Below is a small trained network, with its code and all its weights. Each question gives an input and a class and asks what happens when units are switched off, that is, made to give their printed mean instead of their output.

import numpy as np


def w(rows, s, z=0):
    codes = np.array(rows[::2]) - 128.0
    scale = np.full(codes.shape[1], s)
    scale[-1] = z or s
    return codes * scale


def norm(h):
    return h / np.sqrt((h * h).mean(-1, keepdims=True) + 1e-5)


def f(y):
    return np.maximum(y, 0)


def log_softmax(a):
    a = a - a.max(-1, keepdims=True)
    return a - np.log(np.exp(a).sum(-1, keepdims=True))


def net(x, mask):
    res = np.array(x, float).reshape(1, 3) / 4 @ E
    u = 0
    for l in range(2):
        y = f(norm(res) @ A[l][:, :-1].T + A[l][:, -1])
        res = res + np.where(mask[u : u + 14], y, B[l][:, -1]) @ B[l][:, :-1]
        u += 14
    return log_softmax(norm(res)[-1] @ U[:, :-1].T + U[:, -1])


A, B = {}, {}
E = w([
[3,90,112,142,42],'x0',
[86,160,234,69,98],'x1',
[118,207,169,208,100],'x2',
],0.0066)
A[0] = w([
[147,66,157,87,88,143],'0.n1',
[156,128,96,173,72,4],'0.n2',
[137,145,197,113,246,206],'0.n3',
[144,128,105,97,154,182],'0.n4',
[171,161,139,109,166,155],'0.n5',
[75,116,174,107,136,125],'0.n6',
[150,176,109,163,131,161],'0.n7',
[128,81,131,145,120,136],'0.n8',
[97,90,95,167,85,148],'0.n9',
[165,89,145,146,188,226],'0.n10',
[53,59,207,167,54,192],'0.n11',
[172,115,71,178,144,36],'0.n12',
[141,141,160,71,197,32],'0.n13',
[59,79,127,114,153,125],'0.n14',
],0.011,0.0021)
B[0] = w([
[123,110,88,108,199,180],'0.n1',
[208,110,142,107,195,157],'0.n2',
[95,2,223,132,96,210],'0.n3',
[72,141,129,83,105,171],'0.n4',
[38,54,176,141,145,183],'0.n5',
[130,88,72,203,105,180],'0.n6',
[72,123,85,112,178,167],'0.n7',
[108,169,152,157,199,156],'0.n8',
[181,165,161,93,155,207],'0.n9',
[67,149,198,185,24,190],'0.n10',
[137,212,165,137,69,254],'0.n11',
[142,136,101,174,119,187],'0.n12',
[159,52,227,13,127,179],'0.n13',
[94,189,148,121,154,193],'0.n14',
],0.0054,0.0078)
A[1] = w([
[126,169,132,4,113,140],'1.n1',
[113,125,134,193,183,80],'1.n2',
[128,165,127,163,81,93],'1.n3',
[181,107,255,139,200,171],'1.n4',
[58,105,82,161,101,204],'1.n5',
[193,190,52,172,186,78],'1.n6',
[77,82,184,150,33,75],'1.n7',
[80,39,106,144,109,199],'1.n8',
[142,138,189,138,120,189],'1.n9',
[104,165,58,30,183,6],'1.n10',
[199,139,115,209,149,199],'1.n11',
[146,134,197,85,79,109],'1.n12',
[176,82,166,118,153,162],'1.n13',
[92,137,42,63,135,119],'1.n14',
],0.0093,0.002)
B[1] = w([
[178,130,144,222,153,190],'1.n1',
[127,103,119,219,176,168],'1.n2',
[135,144,168,76,60,181],'1.n3',
[80,77,95,92,112,231],'1.n4',
[212,137,135,123,153,201],'1.n5',
[222,76,104,74,143,190],'1.n6',
[154,162,39,196,153,254],'1.n7',
[202,194,166,94,132,209],'1.n8',
[58,134,149,86,81,198],'1.n9',
[148,172,161,85,214,164],'1.n10',
[103,100,25,176,103,192],'1.n11',
[215,131,47,61,109,213],'1.n12',
[98,112,113,54,60,180],'1.n13',
[137,178,254,121,211,173],'1.n14',
],0.0058,0.0066)
U = w([
[116,30,158,29,108,182],'0',
[39,43,97,207,137,64],'1',
[99,192,122,140,66,187],'2',
[202,93,33,178,186,159],'3',
[174,168,159,78,252,121],'4',
[72,117,95,119,197,2],'5',
],0.015,0.007)

Each question gives the input, the list of numbers given to net, and the class t.
The units are the neurons (one row each of A and B). Each row of codes is followed by its name. A weight is (code - 128) times the scale printed after its matrix; where a second scale follows, it is the last column's (A, B and U).
mask holds one flag per neuron, layer by layer. A switched-off neuron (its flag False) gives its mean, the last column of its row in B, instead of its output. The means were averaged over made-up inputs and are rounded, as every weight is.
A unit's drop is (log p(t) with every unit on - log p(t) with that unit switched off) / (log p(t) with every unit on - log p(t) with every unit switched off).
The circuit of an input: a set's keep is (log p(t) with only the set's units on - log p(t) with every unit switched off) / (log p(t) with every unit on - log p(t) with every unit switched off). Starting from the 12 units with the biggest drops (on a tie, the unit counted first), units are removed one at a time, each time the one whose removal leaves the highest keep (on an exact tie, the one counted first), for as long as the keep stays at least 0.8.
units of the circuit, in order: the units of the circuit, biggest drop first
top k neurons: the k neurons with the biggest drops, biggest first
top k neurons in layer l: the k neurons of layer l with the biggest drops, biggest first
drop when u is switched off: that unit's drop, to one decimal
input [3,-3,3], class 3: units of the circuit, in order -> [0.n2]
input [7,-6,-1], class 3: units of the circuit, in order -> [0.n10, 1.n8]
input [5,-4,1], class 2: top 2 neurons in layer 0 -> [0.n11, 0.n1]
input [5,6,-7], class 4: top 3 neurons in layer 0 -> [0.n1, 0.n10, 0.n3]
input [3,7,-7], class 4: top 2 neurons in layer 0 -> [0.n1, 0.n3]
input [-1,0,2], class 1: top 2 neurons in layer 0 -> [0.n13, 0.n3]
input [5,-3,-2], class 4: top 2 neurons in layer 0 -> [0.n10, 0.n3]
input [4,-2,-1], class 2: top 2 neurons -> [0.n11, 0.n7]
input [0,0,-3], class 4: top 2 neurons -> [0.n3, 0.n4]
input [-2,-5,-8], class 4: top 2 neurons in layer 0 -> [0.n3, 0.n4]
input [3,5,-3], class 2: drop when 0.n11 is switched off -> 0.9
input [-6,0,1], class 0: drop when 0.n11 is switched off -> 0.0
input [-7,-6,5], class 1: drop when 0.n5 is switched off -> 0.1
input [4,2,-2], class 2: units of the circuit, in order -> [0.n11]
